Below are the code and all the weights of a small trained network. Each question names an input and a class and asks about switching units off, where a switched-off unit gives its printed mean instead of its output.

import numpy as np


def w(rows, s, z=0):
    codes = np.array(rows[::2]) - 128.0
    scale = np.full(codes.shape[1], s)
    scale[-1] = z or s
    return codes * scale


def f(y):
    return y / 2 * (1 + np.tanh(0.7978845608 * (y + 0.044715 * y**3)))


def log_softmax(a):
    a = a - a.max(-1, keepdims=True)
    return a - np.log(np.exp(a).sum(-1, keepdims=True))


def net(x, mask):
    res = np.array(x, float).reshape(1, 2) / 4 @ E
    y = f(res @ A[0][:, :-1].T + A[0][:, -1])
    res = res + np.where(mask, y, B[0][:, -1]) @ B[0][:, :-1]
    return log_softmax(res[-1] @ U[:, :-1].T + U[:, -1])


A, B = {}, {}
E = w([
[60,109,166,221,38,40,150,67,81],'x0',
[163,1,98,66,207,82,133,35,57],'x1',
],0.0093)
A[0] = w([
[105,90,62,157,171,145,173,66,38,252],'neuron 0',
[10,75,190,176,59,116,151,77,112,162],'neuron 1',
[185,142,166,128,143,136,109,133,134,4],'neuron 2',
[142,224,35,82,155,187,160,86,160,151],'neuron 3',
[144,125,129,171,63,1,205,102,140,46],'neuron 4',
[210,41,113,122,163,34,52,109,41,198],'neuron 5',
[143,124,88,86,138,177,133,159,140,249],'neuron 6',
[95,179,113,171,103,161,96,225,243,120],'neuron 7',
[145,129,118,207,129,127,98,81,129,132],'neuron 8',
[144,235,205,173,55,154,118,156,127,128],'neuron 9',
[11,174,170,199,108,107,155,56,68,179],'neuron 10',
],0.0079,0.0023)
B[0] = w([
[139,198,161,67,200,167,132,109,78,219],'neuron 0',
[128,140,59,89,194,167,169,140,115,249],'neuron 1',
[84,132,91,86,44,129,52,144,209,126],'neuron 2',
[89,116,122,134,200,193,156,134,145,192],'neuron 3',
[185,165,2,128,116,162,158,151,234,212],'neuron 4',
[189,118,153,121,164,186,246,176,111,254],'neuron 5',
[98,138,42,72,204,140,167,166,149,191],'neuron 6',
[217,102,114,116,140,163,214,101,101,251],'neuron 7',
[67,170,149,63,165,147,123,80,203,149],'neuron 8',
[128,157,239,68,140,172,86,118,111,238],'neuron 9',
[196,187,75,148,132,201,210,175,125,249],'neuron 10',
],0.0076,0.009)
U = w([
[109,126,1,133,147,245,143,168,198,176],'0',
[183,112,196,144,122,243,175,139,93,218],'1',
[117,215,129,101,146,136,155,176,93,252],'2',
[101,164,174,180,132,148,107,123,127,4],'3',
[137,160,194,155,83,68,88,106,196,4],'4',
[115,117,176,156,52,110,34,98,157,4],'5',
[71,60,122,146,96,143,102,138,184,4],'6',
],0.0083,0.0023)

Each question gives the input, the list of numbers given to net, and the class t.
The units are the neurons (one row each of A and B). Each row of codes is followed by its name. A weight is (code - 128) times the scale printed after its matrix; where a second scale follows, it is the last column's (A, B and U).
mask holds one flag per neuron, in row order. A switched-off neuron (its flag False) gives its mean, the last column of its row in B, instead of its output. The means were averaged over made-up inputs and are rounded, as every weight is.
A unit's drop is (log p(t) with every unit on - log p(t) with that unit switched off) / (log p(t) with every unit on - log p(t) with every unit switched off).
The circuit of an input: a set's keep is (log p(t) with only the set's units on - log p(t) with every unit switched off) / (log p(t) with every unit on - log p(t) with every unit switched off). Starting from all 11 units, units are removed one at a time, each time the one whose removal leaves the highest keep (on an exact tie, the one counted first), for as long as the keep stays at least 0.8.
units of the circuit, in order: the units of the circuit, biggest drop first
most important unit: the unit with the biggest drop
k most important neurons: the k neurons with the biggest drops, biggest first
drop of u: that unit's drop, to one decimal
input [1,-7], class 1: most important unit : neuron 7
input [-3,-4], class 1: 4 most important neurons : [neuron 4; neuron 7; neuron 1; neuron 9]
input [-2,-5], class 1: units of the circuit, in order : [neuron 7; neuron 4]
input [5,5], class 0: 4 most important neurons : [neuron 4; neuron 9; neuron 1; neuron 7]
input [4,0], class 0: units of the circuit, in order : [neuron 4; neuron 9]
input [-3,-6], class 1: 2 most important neurons : [neuron 7; neuron 9]
input [6,6], class 0: 3 most important neurons : [neuron 4; neuron 1; neuron 9]
input [1,-4], class 1: units of the circuit, in order : [neuron 7; neuron 9]
input [-2,3], class 2: 3 most important neurons : [neuron 7; neuron 4; neuron 10]
input [-2,2], class 2: 3 most important neurons : [neuron 4; neuron 7; neuron 10]
input [-6,-7], class 1: drop of neuron 1 : 0.2
input [-3,2], class 2: drop of neuron 10 : 0.3
input [2,-8], class 1: drop of neuron 7 : 0.2
